Below is a small trained network, with its code and all its weights. Each question gives an input and a class and asks what happens when units are switched off, that is, made to give their printed mean instead of their output.

import numpy as np


def w(rows, s, z=0):
    codes = np.array(rows[::2]) - 128.0
    scale = np.full(codes.shape[1], s)
    scale[-1] = z or s
    return codes * scale


def f(y):
    return y / 2 * (1 + np.tanh(0.7978845608 * (y + 0.044715 * y**3)))


def log_softmax(a):
    a = a - a.max(-1, keepdims=True)
    return a - np.log(np.exp(a).sum(-1, keepdims=True))


def net(x, mask):
    res = np.array(x, float).reshape(1, 3) / 4 @ E
    y = f(res @ A[0][:, :-1].T + A[0][:, -1])
    res = res + np.where(mask, y, B[0][:, -1]) @ B[0][:, :-1]
    return log_softmax(res[-1] @ U[:, :-1].T + U[:, -1])


A, B = {}, {}
E = w([
[70,167,36,44,212,99],'x0',
[72,91,211,135,200,58],'x1',
[172,250,167,181,158,124],'x2',
],0.012)
A[0] = w([
[111,53,135,90,109,149,91],'neuron 1',
[92,146,79,94,146,123,132],'neuron 2',
[72,89,211,140,158,20,53],'neuron 3',
[93,98,128,104,109,142,40],'neuron 4',
[75,79,145,88,105,145,55],'neuron 5',
[165,96,190,181,88,121,84],'neuron 6',
[182,144,41,114,76,222,20],'neuron 7',
[80,102,192,140,207,129,82],'neuron 8',
[154,255,179,181,158,84,4],'neuron 9',
[156,51,162,167,89,157,161],'neuron 10',
[97,79,142,63,73,119,74],'neuron 11',
[119,119,60,70,171,87,153],'neuron 12',
[77,152,57,97,186,95,144],'neuron 13',
[138,4,88,117,118,113,42],'neuron 14',
[149,90,188,163,62,145,145],'neuron 15',
],0.012,0.0028)
B[0] = w([
[162,198,156,115,124,214,189],'neuron 1',
[98,168,139,211,194,80,198],'neuron 2',
[200,17,26,150,42,86,251],'neuron 3',
[164,122,169,107,147,157,152],'neuron 4',
[164,169,122,72,140,177,179],'neuron 5',
[68,137,140,164,193,111,209],'neuron 6',
[179,2,27,151,11,27,237],'neuron 7',
[194,35,44,81,25,82,212],'neuron 8',
[162,237,162,32,103,243,240],'neuron 9',
[52,177,159,187,227,67,209],'neuron 10',
[150,176,187,71,115,187,185],'neuron 11',
[69,166,208,185,151,70,233],'neuron 12',
[54,122,159,175,185,107,248],'neuron 13',
[163,229,165,16,103,218,212],'neuron 14',
[46,128,156,193,201,62,217],'neuron 15',
],0.0078,0.013)
U = w([
[36,132,156,172,214,102,254],'0',
[168,58,75,136,63,104,94],'1',
[145,186,160,79,134,248,52],'2',
],0.014,0.00077)

Each question gives the input, the list of numbers given to net, and the class t.
The units are the neurons (one row each of A and B). Each row of codes is followed by its name. A weight is (code - 128) times the scale printed after its matrix; where a second scale follows, it is the last column's (A, B and U).
mask holds one flag per neuron, in row order. A switched-off neuron (its flag False) gives its mean, the last column of its row in B, instead of its output. The means were averaged over made-up inputs and are rounded, as every weight is.
A unit's drop is (log p(t) with every unit on - log p(t) with that unit switched off) / (log p(t) with every unit on - log p(t) with every unit switched off).
The circuit of an input: a set's keep is (log p(t) with only the set's units on - log p(t) with every unit switched off) / (log p(t) with every unit on - log p(t) with every unit switched off). Starting from the 12 units with the biggest drops (on a tie, the unit counted first), units are removed one at a time, each time the one whose removal leaves the highest keep (on an exact tie, the one counted first), for as long as the keep stays at least 0.8.
circuit, biggest first: the units of the circuit, biggest drop first
k most important neurons: the k neurons with the biggest drops, biggest first
drop of u: that unit's drop, to one decimal
input [-5,1,-5], class 0: 2 most important neurons => (neuron 10; neuron 15)
input [2,5,-7], class 2: circuit, biggest first => (neuron 14)
input [-1,6,6], class 1: 2 most important neurons => (neuron 3; neuron 8)
input [7,-6,-8], class 2: 4 most important neurons => (neuron 14; neuron 11; neuron 1; neuron 15)
input [-2,5,-4], class 1: 2 most important neurons => (neuron 3; neuron 9)
input [8,-7,7], class 0: 3 most important neurons => (neuron 13; neuron 3; neuron 2)
input [-4,4,-5], class 2: 2 most important neurons => (neuron 14; neuron 7)
input [4,6,3], class 1: 2 most important neurons => (neuron 3; neuron 8)
input [4,-3,-5], class 2: 3 most important neurons => (neuron 14; neuron 15; neuron 10)
input [7,-7,-5], class 0: 2 most important neurons => (neuron 12; neuron 13)
input [3,-8,8], class 1: 2 most important neurons => (neuron 7; neuron 14)
input [1,4,8], class 2: drop of neuron 9 => 0.8
input [-5,-4,-8], class 2: drop of neuron 14 => 0.4
input [1,7,5], class 1: circuit, biggest first => (neuron 3)
input [1,2,3], class 2: drop of neuron 7 => 0.9
